Here is a tiny trained network, its code and every weight. The questions are about switching its units off for an input and a target symbol, where a switched-off unit gives its printed mean instead of its output.

import numpy as np


def w(rows, s, z=0):
    codes = np.array(rows[::2]) - 128.0
    scale = np.full(codes.shape[1], s)
    scale[-1] = z or s
    return codes * scale


def f(y):
    return np.maximum(y, 0)


def softmax(a):
    e = np.exp(a - a.max(-1, keepdims=True))
    return e / e.sum(-1, keepdims=True)


def log_softmax(a):
    a = a - a.max(-1, keepdims=True)
    return a - np.log(np.exp(a).sum(-1, keepdims=True))


def net(x, mask):
    ids = ['αγδζθλμπτψ'.index(c) for c in x.split()]
    T = len(ids)
    res = E[ids] + P[:T]
    r = res
    for j in range(3):
        rows = slice(4 * j, 4 * j + 4)
        q, k, v = (r @ M[0][rows].T for M in (Q, K, V))
        z = softmax(np.where(np.tri(T) > 0, q @ k.T / 4**0.5, -1e9)) @ v
        o = O[0][rows]
        res = res + np.where(mask[j], z, o[:, -1]) @ o[:, :-1]
    y = f(res @ A[0][:, :-1].T + A[0][:, -1])
    res = res + np.where(mask[3:15], y, B[0][:, -1]) @ B[0][:, :-1]
    return log_softmax(res[-1] @ U[:, :-1].T + U[:, -1])


Q, K, V, O, A, B = {}, {}, {}, {}, {}, {}
E = w([
[165,179,196,106],'α',
[119,20,40,214],'γ',
[141,46,192,136],'δ',
[209,177,173,167],'ζ',
[167,160,11,108],'θ',
[202,179,150,153],'λ',
[200,61,172,55],'μ',
[3,109,139,165],'π',
[72,147,50,76],'τ',
[140,4,126,63],'ψ',
],0.012)
P = w([
[18,68,222,3],'0',
[78,116,148,71],'1',
[115,80,146,114],'2',
[143,29,118,144],'3',
[189,21,121,165],'4',
[186,7,114,179],'5',
],0.0032)
Q[0] = w([
[145,28,71,89],'h1',
[99,195,80,117],'h1',
[78,241,132,191],'h1',
[61,253,134,149],'h1',
[114,133,164,152],'h2',
[156,154,137,107],'h2',
[119,157,101,185],'h2',
[128,223,148,143],'h2',
[124,9,102,120],'h3',
[109,183,135,119],'h3',
[173,77,165,140],'h3',
[74,170,70,200],'h3',
],0.013)
K[0] = w([
[166,170,59,203],'h1',
[14,199,146,43],'h1',
[18,124,195,51],'h1',
[19,126,212,26],'h1',
[160,61,113,129],'h2',
[118,126,144,51],'h2',
[107,98,89,128],'h2',
[98,78,122,48],'h2',
[230,118,102,174],'h3',
[82,117,144,85],'h3',
[165,199,108,254],'h3',
[132,106,185,23],'h3',
],0.0097)
V[0] = w([
[168,195,14,139],'h1',
[104,207,171,254],'h1',
[39,77,67,227],'h1',
[70,135,50,100],'h1',
[125,209,119,56],'h2',
[176,188,92,145],'h2',
[128,107,168,130],'h2',
[155,100,106,212],'h2',
[82,93,121,156],'h3',
[35,108,135,142],'h3',
[233,176,150,201],'h3',
[136,122,31,62],'h3',
],0.0073)
O[0] = w([
[158,5,133,75,77],'h1',
[112,111,186,142,6],'h1',
[114,85,118,211,203],'h1',
[181,86,107,155,154],'h1',
[168,87,128,123,59],'h2',
[148,110,158,106,39],'h2',
[86,120,128,139,157],'h2',
[110,163,161,114,124],'h2',
[141,145,127,174,158],'h3',
[155,129,135,167,147],'h3',
[67,103,150,98,54],'h3',
[147,103,90,124,148],'h3',
],0.012,0.0027)
A[0] = w([
[100,170,201,116,170],'n1',
[134,57,59,91,156],'n2',
[24,125,59,36,182],'n3',
[134,148,210,167,63],'n4',
[147,15,59,84,141],'n5',
[67,71,74,177,105],'n6',
[157,65,96,109,206],'n7',
[1,68,144,187,132],'n8',
[128,141,236,206,98],'n9',
[227,226,182,44,82],'n10',
[54,135,226,122,255],'n11',
[57,110,126,202,134],'n12',
],0.0069,0.0031)
B[0] = w([
[72,113,143,123,178],'n1',
[73,164,138,196,225],'n2',
[229,152,30,75,190],'n3',
[173,107,222,168,151],'n4',
[25,162,170,217,254],'n5',
[192,93,117,121,215],'n6',
[56,152,124,151,218],'n7',
[232,98,164,41,223],'n8',
[172,158,209,141,180],'n9',
[185,1,99,114,181],'n10',
[64,155,203,4,206],'n11',
[197,163,139,103,214],'n12',
],0.0056,0.0071)
U = w([
[124,111,153,72,164],'α',
[71,195,184,158,89],'γ',
[16,136,142,180,219],'δ',
[93,103,192,102,104],'ζ',
[255,69,95,74,93],'θ',
[168,99,160,89,68],'λ',
[156,149,102,101,49],'μ',
[206,167,180,172,1],'π',
[222,8,112,154,104],'τ',
[89,196,14,143,245],'ψ',
],0.0076,0.0036)

Each question gives the input, a string of symbols that net reads in full, and the target symbol t.
The units are the heads (4 rows each of Q, K, V and O) and the neurons (one row each of A and B). Each row of codes is followed by its name. A weight is (code - 128) times the scale printed after its matrix; where a second scale follows, it is the last column's (O, A, B and U).
mask holds one flag per unit, heads first, then neurons. A switched-off unit (its flag False) gives its mean, the last column of its rows in O or B, instead of its output. The means were averaged over made-up inputs and are rounded, as every weight is.
A unit's drop is (log p(t) with every unit on - log p(t) with that unit switched off) / (log p(t) with every unit on - log p(t) with every unit switched off).
The circuit of an input: a set's keep is (log p(t) with only the set's units on - log p(t) with every unit switched off) / (log p(t) with every unit on - log p(t) with every unit switched off). Starting from the 12 units with the biggest drops (on a tie, the unit counted first), units are removed one at a time, each time the one whose removal leaves the highest keep (on an exact tie, the one counted first), for as long as the keep stays at least 0.8.
circuit, biggest first: the units of the circuit, biggest drop first
most important unit: the unit with the biggest drop
top k neurons: the k neurons with the biggest drops, biggest first
heads that matter: for each layer, one digit per head in row order, 1 if its drop is at least 0.15 and else 0, layers parted by /
drop when u is switched off: that unit's drop, to one decimal
input ψ τ ζ, target ψ: circuit, biggest first => (h1)
input τ π π α, target π: circuit, biggest first => (h3, h1)
input ψ ψ α, target ψ: circuit, biggest first => (h1, h2)
input ψ α ζ, target ψ: heads that matter => 110
input θ δ α ζ ψ δ, target α: circuit, biggest first => (h3, h1, n11, n5)
input τ θ π θ α ψ, target δ: heads that matter => 100
input γ λ ζ ζ ζ, target ζ: heads that matter => 101
input μ ψ γ ψ δ π, target ψ: circuit, biggest first => (h1, h2, n3)
input θ π π μ π ψ, target δ: top 4 neurons => (n5, n2, n7, n8)
input π ζ ψ λ τ ψ, target ζ: top 2 neurons => (n11, n5)
input α θ π α τ θ, target δ: top 2 neurons => (n5, n2)
input π δ π, target π: top 3 neurons => (n8, n12, n9)
input δ τ δ, target γ: heads that matter => 100
input μ π π θ θ, target δ: heads that matter => 100
input δ τ γ, target τ: heads that matter => 100
input τ ζ ζ μ, target α: top 2 neurons => (n11, n3)
input π ψ ψ π ζ ψ, target α: most important unit => h3
input τ τ θ α, target τ: top 2 neurons => (n10, n11)
input θ τ τ ζ, target τ: top 2 neurons => (n11, n10)
input α δ π θ μ δ, target δ: most important unit => n5
input ψ α π, target ψ: drop when n9 is switched off => 0.0
input ψ δ α, target ψ: drop when h1 is switched off => 0.8
input π θ π, target π: drop when h3 is switched off => 0.2
input λ θ μ, target δ: drop when n5 is switched off => 0.8
